Below is a small trained network, with its code and all its weights. Each question gives an input and a class and asks what happens when units are switched off, that is, made to give their printed mean instead of their output.

import numpy as np


def w(rows, s, z=0):
    codes = np.array(rows[::2]) - 128.0
    scale = np.full(codes.shape[1], s)
    scale[-1] = z or s
    return codes * scale


def f(y):
    return y / 2 * (1 + np.tanh(0.7978845608 * (y + 0.044715 * y**3)))


def log_softmax(a):
    a = a - a.max(-1, keepdims=True)
    return a - np.log(np.exp(a).sum(-1, keepdims=True))


def net(x, mask):
    res = np.array(x, float).reshape(1, 4) / 4 @ E
    y = f(res @ A[0][:, :-1].T + A[0][:, -1])
    res = res + np.where(mask, y, B[0][:, -1]) @ B[0][:, :-1]
    return log_softmax(res[-1] @ U[:, :-1].T + U[:, -1])


A, B = {}, {}
E = w([
[80,168,57],'x0',
[254,156,46],'x1',
[79,132,151],'x2',
[150,45,121],'x3',
],0.0073)
A[0] = w([
[101,93,216,110],'neuron 0',
[197,254,145,132],'neuron 1',
[169,184,99,192],'neuron 2',
[136,175,108,255],'neuron 3',
[213,125,102,204],'neuron 4',
[108,70,131,94],'neuron 5',
[85,148,189,111],'neuron 6',
[122,163,101,95],'neuron 7',
[45,101,59,161],'neuron 8',
[101,187,57,48],'neuron 9',
],0.018,0.0051)
B[0] = w([
[105,104,184,219],'neuron 0',
[255,175,125,228],'neuron 1',
[139,160,86,220],'neuron 2',
[114,196,138,216],'neuron 3',
[74,87,41,255],'neuron 4',
[174,106,137,151],'neuron 5',
[42,122,145,204],'neuron 6',
[140,139,109,146],'neuron 7',
[122,187,170,214],'neuron 8',
[86,144,103,185],'neuron 9',
],0.028,0.008)
U = w([
[236,137,130,2],'0',
[114,177,109,106],'1',
[140,12,82,45],'2',
[101,43,109,98],'3',
[153,93,211,235],'4',
[169,164,3,195],'5',
],0.011,0.0052)

Each question gives the input, the list of numbers given to net, and the class t.
The units are the neurons (one row each of A and B). Each row of codes is followed by its name. A weight is (code - 128) times the scale printed after its matrix; where a second scale follows, it is the last column's (A, B and U).
mask holds one flag per neuron, in row order. A switched-off neuron (its flag False) gives its mean, the last column of its row in B, instead of its output. The means were averaged over made-up inputs and are rounded, as every weight is.
A unit's drop is (log p(t) with every unit on - log p(t) with that unit switched off) / (log p(t) with every unit on - log p(t) with every unit switched off).
The circuit of an input: a set's keep is (log p(t) with only the set's units on - log p(t) with every unit switched off) / (log p(t) with every unit on - log p(t) with every unit switched off). Starting from all 10 units, units are removed one at a time, each time the one whose removal leaves the highest keep (on an exact tie, the one counted first), for as long as the keep stays at least 0.8.
units of the circuit, in order: the units of the circuit, biggest drop first
k most important neurons: the k neurons with the biggest drops, biggest first
drop when u is switched off: that unit's drop, to one decimal
input [8,2,3,6], class 1: units of the circuit, in order => [neuron 8]
input [-6,5,1,6], class 2: 2 most important neurons => [neuron 1; neuron 3]
input [-6,2,8,-8], class 0: 2 most important neurons => [neuron 1; neuron 4]
input [-3,5,8,5], class 3: 3 most important neurons => [neuron 1; neuron 2; neuron 3]
input [-6,0,0,3], class 2: units of the circuit, in order => [neuron 8; neuron 3]
input [-2,-5,5,-7], class 4: 2 most important neurons => [neuron 4; neuron 0]
input [-3,-2,0,7], class 4: 2 most important neurons => [neuron 4; neuron 0]
input [7,-2,-6,-1], class 1: 3 most important neurons => [neuron 4; neuron 8; neuron 1]
input [-7,3,3,-7], class 0: 2 most important neurons => [neuron 1; neuron 9]
input [-3,-3,-7,1], class 4: 3 most important neurons => [neuron 4; neuron 2; neuron 9]
input [-7,3,8,4], class 3: drop when neuron 1 is switched off => 0.4
input [-8,6,3,8], class 2: drop when neuron 1 is switched off => 0.2
input [4,1,5,3], class 1: drop when neuron 4 is switched off => 0.6
input [1,-7,6,-4], class 4: drop when neuron 6 is switched off => 0.0
input [-3,-6,5,8], class 4: most important neuron => [neuron 4]
